[-28.7   0.7 -90.6  -1.3  -6.3   8.5 -15.4 -12.8 -46.4 -22.5  -0.2  34.0
  -8.2  -0.5  -3.5   7.7   1.3 -31.3 -54.4   0.4 -27.7  29.6  -6.1  -0.5
   8.2  -0.4 -14.3  10.2  -1.8  25.7  -9.0  15.5  -3.1 -14.0   7.0 -14.8
  26.1 -24.6  30.4  -3.4 -34.8 -10.6   5.5] = <79>
[-28.7   0.7 -90.6  -1.3  -6.3   8.5 -15.4 -12.8 -46.4 -22.5  -0.2  34.0
  -8.2  -0.5  -3.5   7.7   1.3 -31.3 -54.4   0.4 -27.7  29.6  -6.1  -0.5
   8.2  -0.4 -14.3  10.2  -1.8  25.7  -9.0  15.5  -3.1 -14.0   7.0 -14.8
 -18.6 -39.6  -8.5  -6.4  11.5  27.4 -20.3] = <102>
[-28.7   0.7 -90.7  -1.3  -6.3   8.5 -15.4 -12.8 -46.4 -22.5  -0.2  34.0
  -8.2  -0.5  -3.5   7.7   1.3 -31.3 -54.4   0.4 -27.7  29.6  -6.1  -0.5
   8.2  -0.4 -14.3  10.2  -1.8  25.7  -9.0   0.9  -3.1 -14.0   7.0 -14.8
 -39.7 -39.6  -8.5  -6.4  11.5  27.4 -20.3] = <119>
rest: [-14.8  26.1 -24.6  30.4] : [ -3.4 -34.8 -10.6   5.5]
<79> : [-28.7   0.7 -90.6  -1.3  -6.3   8.5 -15.4 -12.8 -46.4 -22.5  -0.2  34.0
  -8.2  -0.5  -3.5   7.7   1.3 -31.3 -54.4   0.4 -27.7  29.6  -6.1  -0.5
   8.2  -0.4 -14.3  10.2  -1.8  25.7  -9.0  15.5  -3.1 -14.0   7.0 -14.8
  26.1 -24.6  30.4  -3.4 -34.8 -10.6   5.5]
q: [-28.7   0.7 -90.7  -1.3  -6.3   8.5 -15.4 -12.8 -46.4 -22.5  -0.2  34.0
  -8.2  -0.5  -3.5   7.7   1.3 -31.3 -54.4   0.4 -27.7  29.6  -6.1  -0.5
   8.2  -0.4 -14.3  10.2  -1.8  25.7  -9.0   0.9  -3.1 -14.0   7.0 -14.8
 -39.7 -39.6  -8.5  -6.4  11.5  27.4 -20.3] : <119>

[ 10.3  41.3 -27.0  60.4 -92.3  33.2   2.0] -> <7>
[ 57.9  73.6  15.5  12.3 -91.9  -0.7 -12.7] -> <36>
[-36.7  62.5  68.3  -1.6  33.7   4.3 -19.7] -> <76>
[-84.0 -61.9   8.0 -21.8   9.7  70.7 -10.6] -> <87>
[ 10.3  41.3 -29.8  60.4 -92.3  33.2   2.0] -> <16>
[-36.7  62.5  68.3  -1.6  21.0  52.1 -16.6] -> <31>
rest: [-27.0  60.4 -92.3  33.2] : [2.0]
order: [ 33.7   4.3 -19.7 -36.7  62.5  68.3  -1.6] : <76>
<36> : [ 57.9  73.6  15.5  12.3 -91.9  -0.7 -12.7]

[-63.6  55.4  16.4  -3.5 -79.0  23.3 -65.1  47.7] = <132>
[-46.4  39.4 -21.5  44.9 -31.2 -17.8  42.9  31.2] = <142>
[ 70.1  18.6  54.7  -7.4 -59.6  -7.8  42.9  -7.8] = <114>
[-20.4 -50.3 -30.7  36.9  43.2  12.6  10.2 -12.7] = <72>
[ 70.1  54.7  42.9  -7.8 -59.6  -7.3  18.6  -7.8] = <63>
again <63>:  : [-7.8]
order: [ 42.9  -7.8  -7.8  18.6  70.1  54.7 -59.6  -7.3] : <63>

[ 2.6  9.8  1.8 49.8 64.9  7.6 64.9] = <62>
[ 6.2  4.4  3.5 82.4  1.7  0.9 64.9] = <92>
[ 6.2  4.4  3.5 82.4  1.7  8.2 64.9] = <150>
[ 8.9  4.4  2.9 82.4  7.6  3.1 24.1] = <38>
[ 4.7  4.4  3.5 82.5  2.3  4.3 50.1] = <13>
[ 6.2  6.7  2.6 75.1  4.3  4.8 39.0] = <167>
[ 6.2  4.4  3.5  3.5  1.7  0.9 42.7] = <182>
[ 8.9  4.9  1.7 78.8  8.3  1.3 39.0] = <69>
[ 6.2  4.4  3.5 82.4  2.3  1.4 39.0] = <163>
rest: [ 9.8  1.8 49.8] : [64.9  7.6 64.9]
rest: [4.4 3.5 3.5] : [ 1.7  0.9 42.7]
again <182>:  : [3.5]
again <62>:  : [64.9]
<182> : [ 6.2  4.4  3.5  3.5  1.7  0.9 42.7]
rest: [ 3.5 82.5  2.3] : [ 4.3 50.1]

